Here is a tiny trained network, its code and every weight. The questions are about switching its units off for an input and a target symbol, where a switched-off unit gives its printed mean instead of its output.

import numpy as np


def w(rows, s, z=0):
    codes = np.array(rows[::2]) - 128.0
    scale = np.full(codes.shape[1], s)
    scale[-1] = z or s
    return codes * scale


def norm(h):
    return h / np.sqrt((h * h).mean(-1, keepdims=True) + 1e-5)


def f(y):
    return y / 2 * (1 + np.tanh(0.7978845608 * (y + 0.044715 * y**3)))


def softmax(a):
    e = np.exp(a - a.max(-1, keepdims=True))
    return e / e.sum(-1, keepdims=True)


def log_softmax(a):
    a = a - a.max(-1, keepdims=True)
    return a - np.log(np.exp(a).sum(-1, keepdims=True))


def net(x, mask):
    ids = ['Φαβγδεζηλμξπτψω'.index(c) for c in x.split()]
    T = len(ids)
    res = E[ids] + P[:T]
    u = 0
    for l in range(2):
        r = norm(res)
        for j in range(2):
            rows = slice(2 * j, 2 * j + 2)
            q, k, v = (r @ M[l][rows].T for M in (Q, K, V))
            z = softmax(np.where(np.tri(T) > 0, q @ k.T / 2**0.5, -1e9)) @ v
            o = O[l][rows]
            res = res + np.where(mask[u + j], z, o[:, -1]) @ o[:, :-1]
        u += 2
        y = f(norm(res) @ A[l][:, :-1].T + A[l][:, -1])
        res = res + np.where(mask[u : u + 8], y, B[l][:, -1]) @ B[l][:, :-1]
        u += 8
    return log_softmax(norm(res)[-1] @ U[:, :-1].T + U[:, -1])


Q, K, V, O, A, B = {}, {}, {}, {}, {}, {}
E = w([
[126,153,91,151,146,142,139,91,192,115],'Φ',
[167,126,180,215,207,240,165,145,119,135],'α',
[85,185,145,107,118,113,83,102,232,82],'β',
[123,130,162,162,119,200,78,191,187,87],'γ',
[167,163,123,94,210,173,99,134,197,170],'δ',
[172,112,181,146,94,138,182,122,146,94],'ε',
[188,116,131,129,89,90,150,114,226,22],'ζ',
[152,127,97,147,192,205,166,115,116,62],'η',
[195,114,158,138,171,192,112,64,218,115],'λ',
[180,35,77,156,3,113,158,92,98,32],'μ',
[104,149,211,138,207,200,81,202,217,79],'ξ',
[166,107,64,135,118,119,197,75,98,143],'π',
[174,115,104,148,122,168,207,171,61,173],'τ',
[37,86,106,138,143,22,8,106,78,253],'ψ',
[213,101,133,160,183,155,195,122,141,139],'ω',
],0.0054)
P = w([
[126,215,111,95,107,5,126,147,118,176],'0',
[92,99,100,230,193,186,210,94,152,28],'1',
[73,112,123,217,168,184,168,114,168,19],'2',
[105,114,121,208,149,162,155,110,164,13],'3',
[150,115,120,204,171,150,153,118,159,12],'4',
[150,123,131,209,171,151,137,116,137,19],'5',
[179,127,114,208,169,138,130,109,128,13],'6',
[184,136,110,197,164,121,124,110,129,3],'7',
[156,192,81,209,180,126,100,136,96,45],'8',
[201,196,78,172,173,85,89,95,134,17],'9',
],0.0034)
Q[0] = w([
[143,155,68,223,253,64,131,120,161,38],'0.h0',
[106,98,35,213,145,93,160,84,125,89],'0.h0',
[241,254,148,246,156,154,209,89,226,61],'0.h1',
[192,222,64,227,161,47,167,195,90,64],'0.h1',
],0.0038)
K[0] = w([
[109,142,144,137,74,41,122,130,92,176],'0.h0',
[117,166,130,133,138,120,133,132,125,217],'0.h0',
[186,254,123,34,144,101,219,96,147,128],'0.h1',
[194,234,108,83,120,58,135,144,120,189],'0.h1',
],0.0054)
V[0] = w([
[106,110,142,140,156,127,118,146,82,180],'0.h0',
[233,169,162,78,49,204,208,164,162,51],'0.h0',
[102,150,55,89,234,173,168,109,87,23],'0.h1',
[109,105,121,228,68,252,47,81,145,64],'0.h1',
],0.0033)
O[0] = w([
[120,70,203,129,59,135,62,196,183,23,96],'0.h0',
[101,111,78,98,147,155,249,81,225,82,127],'0.h0',
[148,147,13,195,217,149,166,253,123,132,157],'0.h1',
[148,182,196,184,106,84,235,167,99,185,3],'0.h1',
],0.0035,0.0033)
A[0] = w([
[206,145,77,150,208,157,117,114,198,74,182],'0.n0',
[119,77,163,155,38,101,140,149,100,51,249],'0.n1',
[181,165,45,165,107,53,179,158,195,85,208],'0.n2',
[130,194,111,98,208,174,129,186,141,154,184],'0.n3',
[138,147,144,67,46,136,129,101,157,171,164],'0.n4',
[45,126,169,238,171,110,95,164,196,120,206],'0.n5',
[137,65,160,252,145,132,111,184,69,129,233],'0.n6',
[187,85,73,96,170,147,139,62,20,101,161],'0.n7',
],0.004,0.0014)
B[0] = w([
[29,140,120,171,62,94,138,148,63,144,254],'0.n0',
[89,190,139,129,252,150,118,135,130,193,151],'0.n1',
[76,100,100,177,217,201,159,115,95,186,189],'0.n2',
[110,72,109,148,67,81,169,100,158,52,153],'0.n3',
[162,116,97,118,230,153,188,180,49,152,115],'0.n4',
[189,93,68,98,135,123,180,66,81,173,171],'0.n5',
[49,176,169,103,147,69,104,86,237,163,169],'0.n6',
[116,136,172,148,100,118,89,117,216,105,172],'0.n7',
],0.0035,0.0073)
Q[1] = w([
[46,133,110,189,162,34,142,70,141,121],'1.h0',
[35,106,46,217,141,151,216,27,189,84],'1.h0',
[180,141,191,57,77,127,107,166,3,181],'1.h1',
[45,110,34,212,142,99,160,67,211,101],'1.h1',
],0.0051)
K[1] = w([
[189,153,105,86,186,97,115,117,96,168],'1.h0',
[115,97,155,96,125,36,105,92,85,254],'1.h0',
[140,130,94,177,173,221,150,114,164,84],'1.h1',
[131,149,158,119,123,34,81,139,106,162],'1.h1',
],0.0077)
V[1] = w([
[204,59,102,1,93,173,200,99,69,160],'1.h0',
[102,50,119,173,62,113,128,80,147,77],'1.h0',
[141,158,153,83,149,161,107,105,215,52],'1.h1',
[138,173,201,135,122,95,177,50,149,181],'1.h1',
],0.0059)
O[1] = w([
[156,145,120,72,89,254,142,209,202,137,2],'1.h0',
[110,103,109,175,37,78,137,127,170,56,142],'1.h0',
[130,89,117,51,86,161,166,104,42,82,120],'1.h1',
[144,214,225,132,64,128,136,104,89,127,179],'1.h1',
],0.0068,0.0033)
A[1] = w([
[119,155,152,124,117,131,155,81,46,147,5],'1.n0',
[95,137,156,166,163,85,70,116,107,184,196],'1.n1',
[159,200,209,122,38,166,164,130,85,115,48],'1.n2',
[56,66,47,160,114,119,120,98,161,45,238],'1.n3',
[98,146,180,118,117,25,133,88,9,114,37],'1.n4',
[142,99,134,205,98,14,108,107,90,95,227],'1.n5',
[158,218,164,124,116,132,127,141,1,104,2],'1.n6',
[93,139,156,196,121,143,196,39,92,71,245],'1.n7',
],0.0057,0.00087)
B[1] = w([
[184,133,114,162,154,134,78,174,164,140,155],'1.n0',
[72,162,217,35,178,167,133,114,217,153,193],'1.n1',
[106,98,114,169,145,100,104,3,108,104,160],'1.n2',
[169,139,197,121,100,133,93,115,93,206,241],'1.n3',
[122,129,135,144,100,197,90,230,107,74,224],'1.n4',
[95,96,136,78,151,199,176,129,153,67,254],'1.n5',
[212,91,97,205,173,103,81,115,138,104,158],'1.n6',
[160,160,92,50,126,51,119,193,153,176,253],'1.n7',
],0.0058,0.0077)
U = w([
[53,167,201,42,205,119,120,134,209,177,158],'Φ',
[104,210,184,195,113,64,173,173,127,29,142],'α',
[219,152,97,128,201,122,23,207,73,88,136],'β',
[200,186,176,154,222,223,171,87,54,223,70],'γ',
[127,45,105,36,180,137,64,40,18,198,63],'δ',
[121,144,138,70,60,229,176,45,94,62,216],'ε',
[171,204,123,47,70,30,149,157,142,218,193],'ζ',
[69,85,29,219,219,80,174,112,125,172,172],'η',
[208,169,140,223,119,88,86,3,75,107,165],'λ',
[109,217,115,234,76,168,220,165,196,169,59],'μ',
[114,76,110,76,112,106,216,207,2,87,216],'ξ',
[144,83,131,211,47,148,1,135,151,221,106],'π',
[144,61,44,55,152,225,123,215,197,138,31],'τ',
[113,133,157,153,166,93,108,101,52,141,70],'ψ',
[88,24,94,118,43,30,106,61,179,71,6],'ω',
],0.0066,0.0019)

Each question gives the input, a string of symbols that net reads in full, and the target symbol t.
The units are the heads (2 rows each of Q, K, V and O) and the neurons (one row each of A and B). Each row of codes is followed by its name. A weight is (code - 128) times the scale printed after its matrix; where a second scale follows, it is the last column's (O, A, B and U).
mask holds one flag per unit, layer by layer, with each layer's heads first. A switched-off unit (its flag False) gives its mean, the last column of its rows in O or B, instead of its output. The means were averaged over made-up inputs and are rounded, as every weight is.
A unit's drop is (log p(t) with every unit on - log p(t) with that unit switched off) / (log p(t) with every unit on - log p(t) with every unit switched off).
The circuit of an input: a set's keep is (log p(t) with only the set's units on - log p(t) with every unit switched off) / (log p(t) with every unit on - log p(t) with every unit switched off). Starting from the 12 units with the biggest drops (on a tie, the unit counted first), units are removed one at a time, each time the one whose removal leaves the highest keep (on an exact tie, the one counted first), for as long as the keep stays at least 0.8.
units of the circuit, in order: the units of the circuit, biggest drop first
k most important neurons: the k neurons with the biggest drops, biggest first
top k neurons in layer l: the k neurons of layer l with the biggest drops, biggest first
input λ β ε, target λ: units of the circuit, in order -> [1.h1, 1.n2, 1.n6]
input β δ δ η ω Φ, target β: most important neuron -> [0.n0]
input π ε η τ π ω τ ζ μ δ, target π: top 3 neurons in layer 1 -> [1.n3, 1.n7, 1.n5]
input ζ ξ η η η ζ α, target ζ: 3 most important neurons -> [1.n7, 0.n5, 0.n6]
input ξ η η Φ, target ξ: units of the circuit, in order -> [1.h1, 0.h1, 0.n0]
input ζ ε β δ γ δ δ τ ζ π, target ζ: top 2 neurons in layer 1 -> [1.n7, 1.n3]
input μ η μ ω, target μ: units of the circuit, in order -> [1.h0, 0.h1, 1.h1]
input β η ε μ α, target β: 3 most important neurons -> [0.n0, 1.n7, 1.n4]
input α δ ψ ε ε γ β μ, target Φ: 2 most important neurons -> [1.n1, 0.n1]
input δ ζ α τ μ ε Φ ζ, target δ: 2 most important neurons -> [1.n3, 0.n6]
input ε α ε, target ε: units of the circuit, in order -> [0.h1, 1.h1, 0.n0]
input γ η μ ξ η δ τ ω, target γ: top 3 neurons in layer 0 -> [0.n4, 0.n0, 0.n6]
input η Φ μ ω ξ τ ζ ψ β η, target α: units of the circuit, in order -> [1.h0, 1.n4]
input γ ψ Φ λ ε β α, target Φ: units of the circuit, in order -> [0.n6]
input ζ η ψ, target Φ: 2 most important neurons -> [1.n1, 0.n6]
input ε δ ω ω δ ε β α, target ε: 3 most important neurons -> [0.n4, 0.n6, 0.n0]
input γ Φ μ μ ε η τ ξ, target γ: 4 most important neurons -> [0.n4, 0.n0, 0.n6, 0.n7]
input ε τ μ, target ε: top 2 neurons in layer 0 -> [0.n4, 0.n0]
input λ ε δ δ β μ, target λ: top 2 neurons in layer 0 -> [0.n4, 0.n6]
input α ψ π, target Φ: top 2 neurons in layer 1 -> [1.n1, 1.n5]
input δ λ λ τ ξ, target δ: top 2 neurons in layer 0 -> [0.n5, 0.n6]
input ζ μ η ε β, target ζ: top 2 neurons in layer 0 -> [0.n5, 0.n2]
input α ζ π, target α: top 2 neurons in layer 0 -> [0.n6, 0.n3]
input ζ π α τ β ε δ β δ, target ζ: top neuron in layer 0 -> [0.n5]
input β γ η ω ω, target β: top 2 neurons in layer 0 -> [0.n0, 0.n4]
input δ ε τ, target δ: top 2 neurons in layer 1 -> [1.n3, 1.n4]
